Below are the code and all the weights of a small trained network. Each question names an input and a target symbol and asks about switching units off, where a switched-off unit gives its printed mean instead of its output.

import numpy as np


def w(rows, s, z=0):
    codes = np.array(rows[::2]) - 128.0
    scale = np.full(codes.shape[1], s)
    scale[-1] = z or s
    return codes * scale


def norm(h):
    return h / np.sqrt((h * h).mean(-1, keepdims=True) + 1e-5)


def f(y):
    return np.maximum(y, 0)


def softmax(a):
    e = np.exp(a - a.max(-1, keepdims=True))
    return e / e.sum(-1, keepdims=True)


def log_softmax(a):
    a = a - a.max(-1, keepdims=True)
    return a - np.log(np.exp(a).sum(-1, keepdims=True))


def net(x, mask):
    ids = ['ΔΞΣΦαβηθλμτω'.index(c) for c in x.split()]
    T = len(ids)
    res = E[ids] + P[:T]
    u = 0
    for l in range(3):
        r = norm(res)
        for j in range(2):
            rows = slice(2 * j, 2 * j + 2)
            q, k, v = (r @ M[l][rows].T for M in (Q, K, V))
            z = softmax(np.where(np.tri(T) > 0, q @ k.T / 2**0.5, -1e9)) @ v
            o = O[l][rows]
            res = res + np.where(mask[u + j], z, o[:, -1]) @ o[:, :-1]
        u += 2
        y = f(norm(res) @ A[l][:, :-1].T + A[l][:, -1])
        res = res + np.where(mask[u : u + 4], y, B[l][:, -1]) @ B[l][:, :-1]
        u += 4
    return log_softmax(norm(res)[-1] @ U[:, :-1].T + U[:, -1])


Q, K, V, O, A, B = {}, {}, {}, {}, {}, {}
E = w([
[160,193,110,86,73,75,166,61],'Δ',
[124,131,112,203,169,168,231,188],'Ξ',
[80,86,70,130,88,108,186,141],'Σ',
[133,241,107,93,178,120,173,210],'Φ',
[82,178,104,137,80,69,108,224],'α',
[234,112,80,161,61,167,140,183],'β',
[133,128,141,151,159,29,139,120],'η',
[185,230,180,225,109,188,171,190],'θ',
[87,112,119,193,36,79,114,66],'λ',
[95,87,254,39,79,160,93,155],'μ',
[74,134,127,145,209,111,82,111],'τ',
[201,110,106,130,163,179,68,43],'ω',
],0.006)
P = w([
[204,138,21,212,81,53,115,244],'0',
[101,170,56,199,71,80,113,153],'1',
[104,140,91,195,66,46,138,164],'2',
[106,110,110,186,82,16,162,150],'3',
[110,105,133,193,81,23,160,144],'4',
[80,106,146,173,92,5,179,127],'5',
[60,112,151,163,97,50,177,124],'6',
[33,143,164,151,98,55,176,123],'7',
[8,140,176,148,103,79,182,97],'8',
],0.0017)
Q[0] = w([
[115,136,93,148,255,193,130,90],'0.h1',
[174,54,115,68,131,214,18,126],'0.h1',
[99,224,97,210,51,114,252,125],'0.h2',
[220,110,188,188,137,116,183,148],'0.h2',
],0.0088)
K[0] = w([
[132,163,117,123,200,142,69,102],'0.h1',
[206,143,4,167,157,110,62,117],'0.h1',
[195,94,115,209,160,38,177,82],'0.h2',
[162,145,118,177,111,81,124,143],'0.h2',
],0.012)
V[0] = w([
[173,147,198,168,138,135,127,119],'0.h1',
[140,24,125,62,176,146,51,110],'0.h1',
[167,151,103,101,130,117,117,135],'0.h2',
[170,179,1,198,127,150,89,133],'0.h2',
],0.0075)
O[0] = w([
[148,180,214,167,137,148,204,146,88],'0.h1',
[139,135,94,93,195,249,58,115,3],'0.h1',
[158,99,115,169,117,122,135,137,134],'0.h2',
[254,125,95,198,170,57,165,174,146],'0.h2',
],0.0036,0.0064)
A[0] = w([
[140,169,159,148,248,124,89,119,59],'0.n1',
[110,103,106,121,185,191,205,171,98],'0.n2',
[188,160,168,136,204,229,153,152,6],'0.n3',
[183,169,114,68,148,140,145,85,99],'0.n4',
],0.016,0.0018)
B[0] = w([
[84,82,108,184,191,135,101,191,252],'0.n1',
[92,74,125,126,140,97,209,130,161],'0.n2',
[253,165,127,142,111,87,70,135,162],'0.n3',
[161,173,116,94,96,85,156,95,167],'0.n4',
],0.013,0.0031)
Q[1] = w([
[167,165,199,194,112,164,7,112],'1.h1',
[95,147,218,163,172,65,123,93],'1.h1',
[85,142,123,92,99,3,121,56],'1.h2',
[71,121,77,150,84,215,175,228],'1.h2',
],0.013)
K[1] = w([
[215,173,183,141,100,214,170,213],'1.h1',
[50,166,164,65,110,161,149,150],'1.h1',
[130,104,134,247,97,106,94,40],'1.h2',
[156,70,231,25,89,184,115,141],'1.h2',
],0.013)
V[1] = w([
[61,130,41,176,163,187,199,147],'1.h1',
[160,94,241,148,255,57,99,135],'1.h1',
[176,109,96,186,168,137,183,76],'1.h2',
[77,110,149,216,109,163,65,38],'1.h2',
],0.0065)
O[1] = w([
[168,52,75,132,153,106,166,146,5],'1.h1',
[71,156,253,153,108,193,157,169,180],'1.h1',
[103,82,92,63,94,119,85,97,203],'1.h2',
[66,209,14,156,149,88,152,112,120],'1.h2',
],0.0036,0.0016)
A[1] = w([
[146,176,98,116,179,170,207,191,88],'1.n1',
[210,138,127,125,165,241,136,19,1],'1.n2',
[205,130,104,181,69,243,180,159,82],'1.n3',
[193,60,157,70,41,249,101,165,125],'1.n4',
],0.013,0.0028)
B[1] = w([
[174,140,150,87,147,160,191,149,248],'1.n1',
[100,18,30,106,142,168,165,80,135],'1.n2',
[193,79,156,205,149,106,161,105,228],'1.n3',
[151,104,131,124,104,4,95,184,222],'1.n4',
],0.011,0.0018)
Q[2] = w([
[114,149,177,103,195,81,136,83],'2.h1',
[120,128,103,101,195,137,152,219],'2.h1',
[111,106,72,178,2,147,162,167],'2.h2',
[90,164,164,96,200,32,163,176],'2.h2',
],0.019)
K[2] = w([
[67,127,182,93,102,203,101,94],'2.h1',
[181,53,151,124,88,139,78,168],'2.h1',
[116,194,5,148,152,41,138,127],'2.h2',
[29,132,217,62,46,136,97,105],'2.h2',
],0.018)
V[2] = w([
[180,176,113,29,122,97,184,180],'2.h1',
[132,134,128,112,59,239,132,86],'2.h1',
[162,196,121,127,73,122,62,78],'2.h2',
[114,61,163,188,151,121,165,9],'2.h2',
],0.011)
O[2] = w([
[135,204,122,3,156,171,153,60,154],'2.h1',
[177,180,125,167,154,31,167,133,10],'2.h1',
[162,206,162,152,55,88,158,115,143],'2.h2',
[167,173,50,170,232,194,188,83,138],'2.h2',
],0.0049,0.014)
A[2] = w([
[71,145,142,145,96,247,120,135,72],'2.n1',
[167,166,97,198,126,120,115,143,33],'2.n2',
[211,192,161,189,128,239,107,116,22],'2.n3',
[184,197,128,92,137,198,133,222,3],'2.n4',
],0.014,0.0026)
B[2] = w([
[111,174,193,137,212,40,106,57,254],'2.n1',
[55,210,81,164,129,123,152,147,184],'2.n2',
[80,76,156,127,28,254,55,13,156],'2.n3',
[30,221,104,3,156,251,110,144,164],'2.n4',
],0.0089,0.006)
U = w([
[107,185,140,56,161,216,142,142,126],'Δ',
[163,177,104,94,157,109,107,208,60],'Ξ',
[119,39,35,97,129,136,108,86,94],'Σ',
[200,185,112,68,74,90,165,85,55],'Φ',
[189,154,109,153,120,165,33,103,191],'α',
[139,94,177,184,85,211,151,78,111],'β',
[119,80,152,115,146,130,254,150,10],'η',
[119,142,200,138,196,95,95,76,250],'θ',
[205,87,131,181,126,61,145,138,177],'λ',
[82,94,130,178,203,164,90,204,87],'μ',
[76,187,60,198,90,124,157,142,139],'τ',
[93,110,176,84,44,111,81,191,92],'ω',
],0.0094,0.002)

Each question gives the input, a string of symbols that net reads in full, and the target symbol t.
The units are the heads (2 rows each of Q, K, V and O) and the neurons (one row each of A and B). Each row of codes is followed by its name. A weight is (code - 128) times the scale printed after its matrix; where a second scale follows, it is the last column's (O, A, B and U).
mask holds one flag per unit, layer by layer, with each layer's heads first. A switched-off unit (its flag False) gives its mean, the last column of its rows in O or B, instead of its output. The means were averaged over made-up inputs and are rounded, as every weight is.
A unit's drop is (log p(t) with every unit on - log p(t) with that unit switched off) / (log p(t) with every unit on - log p(t) with every unit switched off).
The circuit of an input: a set's keep is (log p(t) with only the set's units on - log p(t) with every unit switched off) / (log p(t) with every unit on - log p(t) with every unit switched off). Starting from the 12 units with the biggest drops (on a tie, the unit counted first), units are removed one at a time, each time the one whose removal leaves the highest keep (on an exact tie, the one counted first), for as long as the keep stays at least 0.8.
circuit, biggest first: the units of the circuit, biggest drop first
k most important neurons: the k neurons with the biggest drops, biggest first
which heads matter: for each layer, one digit per head in row order, 1 if its drop is at least 0.15 and else 0, layers parted by /
input β β η η η μ Σ, target η: circuit, biggest first => 0.h1, 0.n2
input η λ Δ Σ η μ τ η Φ, target Ξ: most important neuron => 0.n3
input Δ τ η α η, target ω: which heads matter => 00 / 00 / 01
input β τ λ Σ τ η μ, target ω: which heads matter => 00 / 00 / 00
input τ η λ λ λ η, target τ: which heads matter => 00 / 00 / 11
input μ Ξ λ λ ω, target Σ: 2 most important neurons => 1.n2, 0.n4
input β η Φ η, target Δ: which heads matter => 00 / 00 / 10
input α η λ Σ ω λ α ω λ, target ω: circuit, biggest first => 0.n1, 2.h2
input Σ μ β α Φ λ λ μ α, target Δ: which heads matter => 10 / 00 / 00
input Ξ Σ λ Σ λ ω, target α: circuit, biggest first => 0.n3, 0.h1
input η Φ μ μ η Φ, target Ξ: 4 most important neurons => 0.n3, 0.n2, 0.n1, 2.n4
input λ θ ω λ Σ η α μ, target ω: which heads matter => 01 / 00 / 00
input η λ η α η, target ω: circuit, biggest first => 0.h2, 2.h2, 2.n1
input Σ η Σ, target θ: which heads matter => 00 / 00 / 00
input η Σ α λ λ Σ λ, target Σ: circuit, biggest first => 2.n1, 1.h1, 2.h2
input η Φ θ, target β: which heads matter => 10 / 00 / 00
input α μ η η η α μ λ, target τ: which heads matter => 00 / 01 / 10
input η η η μ η Φ Δ, target Φ: circuit, biggest first => 0.n4, 0.h1
input η λ η, target τ: which heads matter => 00 / 00 / 01
input η Σ η Σ, target θ: which heads matter => 00 / 00 / 10
input α μ Σ, target η: circuit, biggest first => 0.n2, 0.h1
input Δ η Ξ, target η: 2 most important neurons => 0.n2, 0.n1
input Δ β α, target ω: 2 most important neurons => 0.n1, 2.n1
input β ω Φ λ η η Δ η, target Φ: which heads matter => 10 / 00 / 10
input Σ λ λ η Φ η, target Δ: 4 most important neurons => 0.n1, 1.n1, 0.n2, 2.n1
input α η η Σ η, target Σ: which heads matter => 00 / 10 / 00
input η η Σ, target Σ: circuit, biggest first => 0.h1, 1.h1
input ω η Σ Σ η, target Σ: 2 most important neurons => 2.n1, 0.n1
